Below are the code and all the weights of a small trained network. Each question names an input and a target symbol and asks about switching units off, where a switched-off unit gives its printed mean instead of its output.

import numpy as np


def w(rows, s, z=0):
    codes = np.array(rows[::2]) - 128.0
    scale = np.full(codes.shape[1], s)
    scale[-1] = z or s
    return codes * scale


def f(y):
    return np.maximum(y, 0)


def softmax(a):
    e = np.exp(a - a.max(-1, keepdims=True))
    return e / e.sum(-1, keepdims=True)


def log_softmax(a):
    a = a - a.max(-1, keepdims=True)
    return a - np.log(np.exp(a).sum(-1, keepdims=True))


def net(x, mask):
    ids = ['αδεζθλξπφψω'.index(c) for c in x.split()]
    T = len(ids)
    res = E[ids] + P[:T]
    q, k, v = (res @ M[0].T for M in (Q, K, V))
    z = softmax(np.where(np.tri(T) > 0, q @ k.T / 4**0.5, -1e9)) @ v
    res = res + np.where(mask[0], z, O[0][:, -1]) @ O[0][:, :-1]
    y = f(res @ A[0][:, :-1].T + A[0][:, -1])
    res = res + np.where(mask[1:13], y, B[0][:, -1]) @ B[0][:, :-1]
    return log_softmax(res[-1] @ U[:, :-1].T + U[:, -1])


Q, K, V, O, A, B = {}, {}, {}, {}, {}, {}
E = w([
[109,169,130,139],'α',
[193,123,131,177],'δ',
[69,189,195,114],'ε',
[99,138,118,178],'ζ',
[60,149,129,148],'θ',
[184,146,148,127],'λ',
[117,99,123,164],'ξ',
[102,204,118,159],'π',
[167,127,79,102],'φ',
[254,146,138,113],'ψ',
[65,67,165,129],'ω',
],0.026)
P = w([
[89,145,115,141],'0',
[141,95,116,36],'1',
[118,134,140,159],'2',
[83,153,99,118],'3',
[156,92,118,15],'4',
[140,124,162,173],'5',
[83,156,103,112],'6',
[144,95,127,13],'7',
[148,117,181,185],'8',
[82,161,101,116],'9',
[146,90,121,11],'10',
[164,106,194,188],'11',
],0.012)
Q[0] = w([
[131,118,177,204],'h0',
[150,127,79,139],'h0',
[28,106,47,107],'h0',
[83,114,255,178],'h0',
],0.0099)
K[0] = w([
[117,76,226,72],'h0',
[126,146,132,120],'h0',
[159,133,80,156],'h0',
[54,127,250,137],'h0',
],0.012)
V[0] = w([
[95,158,129,89],'h0',
[205,205,163,116],'h0',
[155,87,244,126],'h0',
[105,162,254,190],'h0',
],0.013)
O[0] = w([
[142,186,90,66,173],'h0',
[144,177,170,167,75],'h0',
[255,69,77,68,115],'h0',
[178,170,31,124,254],'h0',
],0.0091,0.007)
A[0] = w([
[123,136,194,58,161],'n0',
[87,64,99,22,44],'n1',
[197,111,121,66,170],'n2',
[122,167,98,62,254],'n3',
[166,126,138,207,56],'n4',
[64,232,99,239,102],'n5',
[139,59,22,159,195],'n6',
[164,148,189,74,171],'n7',
[173,125,154,26,142],'n8',
[118,49,137,215,160],'n9',
[147,189,174,6,37],'n10',
[114,2,114,70,146],'n11',
],0.0094,0.0059)
B[0] = w([
[162,99,137,250,151],'n0',
[176,254,135,117,153],'n1',
[78,144,181,140,182],'n2',
[170,79,176,65,229],'n3',
[65,81,131,165,139],'n4',
[171,161,98,147,250],'n5',
[103,77,127,103,222],'n6',
[98,126,64,47,155],'n7',
[75,149,126,188,164],'n8',
[115,52,103,140,163],'n9',
[123,53,72,204,159],'n10',
[152,142,213,127,166],'n11',
],0.0087,0.012)
U = w([
[131,221,127,139,139],'α',
[213,111,107,213,160],'δ',
[235,142,65,119,146],'ε',
[87,149,2,221,2],'ζ',
[2,193,60,66,163],'θ',
[149,191,173,111,172],'λ',
[39,88,49,109,141],'ξ',
[159,219,118,172,11],'π',
[63,170,170,175,124],'φ',
[198,175,149,187,86],'ψ',
[109,83,129,37,190],'ω',
],0.0089,0.0058)

Each question gives the input, a string of symbols that net reads in full, and the target symbol t.
The units are the heads (4 rows each of Q, K, V and O) and the neurons (one row each of A and B). Each row of codes is followed by its name. A weight is (code - 128) times the scale printed after its matrix; where a second scale follows, it is the last column's (O, A, B and U).
mask holds one flag per unit, heads first, then neurons. A switched-off unit (its flag False) gives its mean, the last column of its rows in O or B, instead of its output. The means were averaged over made-up inputs and are rounded, as every weight is.
A unit's drop is (log p(t) with every unit on - log p(t) with that unit switched off) / (log p(t) with every unit on - log p(t) with every unit switched off).
The circuit of an input: a set's keep is (log p(t) with only the set's units on - log p(t) with every unit switched off) / (log p(t) with every unit on - log p(t) with every unit switched off). Starting from the 12 units with the biggest drops (on a tie, the unit counted first), units are removed one at a time, each time the one whose removal leaves the highest keep (on an exact tie, the one counted first), for as long as the keep stays at least 0.8.
units of the circuit, in order: the units of the circuit, biggest drop first
unit that matters most: the unit with the biggest drop
k most important neurons: the k neurons with the biggest drops, biggest first
drop of u: that unit's drop, to one decimal
input θ ζ α ξ ξ ζ ε ζ ξ ζ δ, target ω: unit that matters most	n5
input ζ ξ ζ ω ξ ζ, target ξ: units of the circuit, in order	(h0, n6)
input θ ξ ψ θ ζ ξ ω ζ ξ, target ω: units of the circuit, in order	(h0, n6, n11)
input φ ξ ζ ζ θ θ ζ ψ, target δ: units of the circuit, in order	(n0, h0)
input ζ ζ ζ α ψ ω ζ θ α, target ω: units of the circuit, in order	(h0, n6, n5, n2)
input φ φ α ε π θ θ α ψ θ ω, target λ: units of the circuit, in order	(n1, n11)
input ζ ξ ξ, target ξ: 2 most important neurons	(n9, n3)
input α ζ ψ ζ δ ζ α ζ ζ α ω ξ, target ω: 2 most important neurons	(n6, n5)
input θ α θ ξ θ φ ξ α ζ θ θ ζ, target ζ: units of the circuit, in order	(n3, n11)
input φ φ ω θ ζ ζ ζ ζ ξ π ξ ψ, target ω: units of the circuit, in order	(h0, n2, n6, n5)
input ε α ζ φ ψ ζ ζ ζ ζ θ ξ α, target ε: drop of h0	0.8
input ζ ζ θ φ ω ζ φ θ, target φ: drop of n2	-0.1
input ζ θ ξ, target ξ: drop of n7	-0.1
input θ π θ ζ ζ, target θ: units of the circuit, in order	(h0)
